Below are the code and all the weights of a small trained network. Each question names an input and a target symbol and asks about switching units off, where a switched-off unit gives its printed mean instead of its output.

import numpy as np


def w(rows, s, z=0):
    codes = np.array(rows[::2]) - 128.0
    scale = np.full(codes.shape[1], s)
    scale[-1] = z or s
    return codes * scale


def f(y):
    return np.maximum(y, 0)


def softmax(a):
    e = np.exp(a - a.max(-1, keepdims=True))
    return e / e.sum(-1, keepdims=True)


def log_softmax(a):
    a = a - a.max(-1, keepdims=True)
    return a - np.log(np.exp(a).sum(-1, keepdims=True))


def net(x, mask):
    ids = ['βδζθλμξπσφψω'.index(c) for c in x.split()]
    T = len(ids)
    res = E[ids] + P[:T]
    r = res
    for j in range(3):
        rows = slice(2 * j, 2 * j + 2)
        q, k, v = (r @ M[0][rows].T for M in (Q, K, V))
        z = softmax(np.where(np.tri(T) > 0, q @ k.T / 2**0.5, -1e9)) @ v
        o = O[0][rows]
        res = res + np.where(mask[j], z, o[:, -1]) @ o[:, :-1]
    y = f(res @ A[0][:, :-1].T + A[0][:, -1])
    res = res + np.where(mask[3:27], y, B[0][:, -1]) @ B[0][:, :-1]
    return log_softmax(res[-1] @ U[:, :-1].T + U[:, -1])


Q, K, V, O, A, B = {}, {}, {}, {}, {}, {}
E = w([
[115,90,130],'β',
[131,126,156],'δ',
[156,41,68],'ζ',
[125,103,134],'θ',
[185,202,215],'λ',
[57,100,141],'μ',
[131,98,129],'ξ',
[84,154,188],'π',
[253,75,99],'σ',
[91,57,101],'φ',
[106,112,147],'ψ',
[93,161,89],'ω',
],0.022)
P = w([
[148,112,89],'0',
[126,85,195],'1',
[100,52,247],'2',
[123,69,170],'3',
[102,168,95],'4',
[122,223,9],'5',
[112,167,92],'6',
[104,133,97],'7',
[89,72,205],'8',
[86,137,111],'9',
],0.012)
Q[0] = w([
[111,211,36],'head 0',
[110,111,161],'head 0',
[163,165,170],'head 1',
[142,74,77],'head 1',
[118,185,181],'head 2',
[5,146,113],'head 2',
],0.013)
K[0] = w([
[147,14,249],'head 0',
[141,144,81],'head 0',
[2,221,89],'head 1',
[104,40,179],'head 1',
[198,175,146],'head 2',
[10,78,108],'head 2',
],0.0097)
V[0] = w([
[96,177,211],'head 0',
[2,75,92],'head 0',
[115,221,124],'head 1',
[118,110,119],'head 1',
[114,115,108],'head 2',
[76,137,105],'head 2',
],0.013)
O[0] = w([
[85,44,238,33],'head 0',
[193,189,239,21],'head 0',
[55,151,156,1],'head 1',
[116,91,164,133],'head 1',
[145,139,146,118],'head 2',
[248,118,122,48],'head 2',
],0.011,0.0083)
A[0] = w([
[138,248,124,88],'neuron 0',
[111,150,129,166],'neuron 1',
[95,169,111,86],'neuron 2',
[98,150,81,123],'neuron 3',
[116,156,78,116],'neuron 4',
[186,144,141,121],'neuron 5',
[129,187,123,126],'neuron 6',
[90,196,165,63],'neuron 7',
[159,113,125,48],'neuron 8',
[84,128,108,21],'neuron 9',
[115,224,118,141],'neuron 10',
[120,58,138,125],'neuron 11',
[121,54,102,130],'neuron 12',
[170,80,105,64],'neuron 13',
[133,109,144,109],'neuron 14',
[173,129,168,6],'neuron 15',
[116,146,129,164],'neuron 16',
[163,121,147,4],'neuron 17',
[170,140,191,112],'neuron 18',
[136,107,163,41],'neuron 19',
[103,137,154,180],'neuron 20',
[122,205,102,44],'neuron 21',
[113,114,139,236],'neuron 22',
[48,128,104,81],'neuron 23',
],0.016,0.0039)
B[0] = w([
[146,141,100,181],'neuron 0',
[86,107,108,144],'neuron 1',
[99,139,131,163],'neuron 2',
[99,95,211,229],'neuron 3',
[129,81,137,230],'neuron 4',
[104,146,53,173],'neuron 5',
[146,79,104,156],'neuron 6',
[148,135,126,164],'neuron 7',
[46,124,172,159],'neuron 8',
[161,121,139,175],'neuron 9',
[117,92,88,174],'neuron 10',
[143,143,173,180],'neuron 11',
[86,164,131,251],'neuron 12',
[88,167,193,233],'neuron 13',
[147,121,118,138],'neuron 14',
[114,203,116,156],'neuron 15',
[78,87,116,141],'neuron 16',
[107,204,140,145],'neuron 17',
[100,146,108,171],'neuron 18',
[254,153,152,140],'neuron 19',
[189,58,110,149],'neuron 20',
[207,147,151,176],'neuron 21',
[205,173,143,150],'neuron 22',
[154,142,122,208],'neuron 23',
],0.0064,0.018)
U = w([
[104,193,162,77],'β',
[165,108,178,81],'δ',
[216,104,127,14],'ζ',
[135,154,163,54],'θ',
[58,123,218,68],'λ',
[114,222,185,141],'μ',
[156,140,159,120],'ξ',
[184,100,223,244],'π',
[84,136,80,212],'σ',
[78,254,114,3],'φ',
[142,158,179,253],'ψ',
[182,118,153,41],'ω',
],0.008,0.0033)

Each question gives the input, a string of symbols that net reads in full, and the target symbol t.
The units are the heads (2 rows each of Q, K, V and O) and the neurons (one row each of A and B). Each row of codes is followed by its name. A weight is (code - 128) times the scale printed after its matrix; where a second scale follows, it is the last column's (O, A, B and U).
mask holds one flag per unit, heads first, then neurons. A switched-off unit (its flag False) gives its mean, the last column of its rows in O or B, instead of its output. The means were averaged over made-up inputs and are rounded, as every weight is.
A unit's drop is (log p(t) with every unit on - log p(t) with that unit switched off) / (log p(t) with every unit on - log p(t) with every unit switched off).
The circuit of an input: a set's keep is (log p(t) with only the set's units on - log p(t) with every unit switched off) / (log p(t) with every unit on - log p(t) with every unit switched off). Starting from the 12 units with the biggest drops (on a tie, the unit counted first), units are removed one at a time, each time the one whose removal leaves the highest keep (on an exact tie, the one counted first), for as long as the keep stays at least 0.8.
circuit, biggest first: the units of the circuit, biggest drop first
k most important neurons: the k neurons with the biggest drops, biggest first
which heads matter: for each layer, one digit per head in row order, 1 if its drop is at least 0.15 and else 0, layers parted by /
drop when u is switched off: that unit's drop, to one decimal
input λ λ β, target λ: 2 most important neurons	[neuron 12; neuron 11]
input λ ψ ψ ψ, target λ: circuit, biggest first	[head 0]
input λ λ θ ξ, target λ: circuit, biggest first	[head 0; neuron 11]
input μ μ μ π ξ, target μ: which heads matter	101
input π σ ψ, target π: circuit, biggest first	[head 0; neuron 19]
input μ σ λ σ σ μ ψ λ π, target μ: 2 most important neurons	[neuron 15; neuron 18]
input σ σ λ φ λ ζ, target λ: circuit, biggest first	[head 0; neuron 11]
input λ σ σ λ λ π λ, target λ: circuit, biggest first	[head 0; head 1]
input ζ σ δ, target ζ: which heads matter	100
input φ ζ θ, target φ: 2 most important neurons	[neuron 5; neuron 15]
input λ σ φ φ, target λ: which heads matter	100
input σ σ λ π λ φ σ σ σ, target φ: which heads matter	100
input μ σ ζ, target μ: circuit, biggest first	[head 0; neuron 15; neuron 17; neuron 18]
input λ β θ, target λ: circuit, biggest first	[head 0]
input π λ σ φ, target π: circuit, biggest first	[head 0; neuron 19]
input σ σ δ σ β σ λ, target σ: circuit, biggest first	[neuron 10; head 0; neuron 13]
input μ π σ φ, target μ: 2 most important neurons	[neuron 15; neuron 17]
input π λ ψ σ, target π: 2 most important neurons	[neuron 19; neuron 11]
input σ ξ φ λ σ φ σ σ ψ, target φ: which heads matter	101
input λ λ λ λ σ φ λ φ π, target φ: which heads matter	101
input σ λ σ δ, target σ: which heads matter	100
input σ π σ μ π σ λ σ β, target σ: circuit, biggest first	[head 0]
input σ σ λ σ λ ζ π σ ξ, target ζ: 2 most important neurons	[neuron 21; neuron 12]
input λ ζ ψ λ σ π σ ξ λ, target π: drop when neuron 19 is switched off	0.4
input σ π λ σ λ π, target λ: drop when head 0 is switched off	1.0
input ζ σ σ λ, target ζ: drop when neuron 21 is switched off	0.6
input φ σ φ, target φ: 2 most important neurons	[neuron 5; neuron 15]
input λ ψ ψ ξ, target λ: drop when head 0 is switched off	1.0
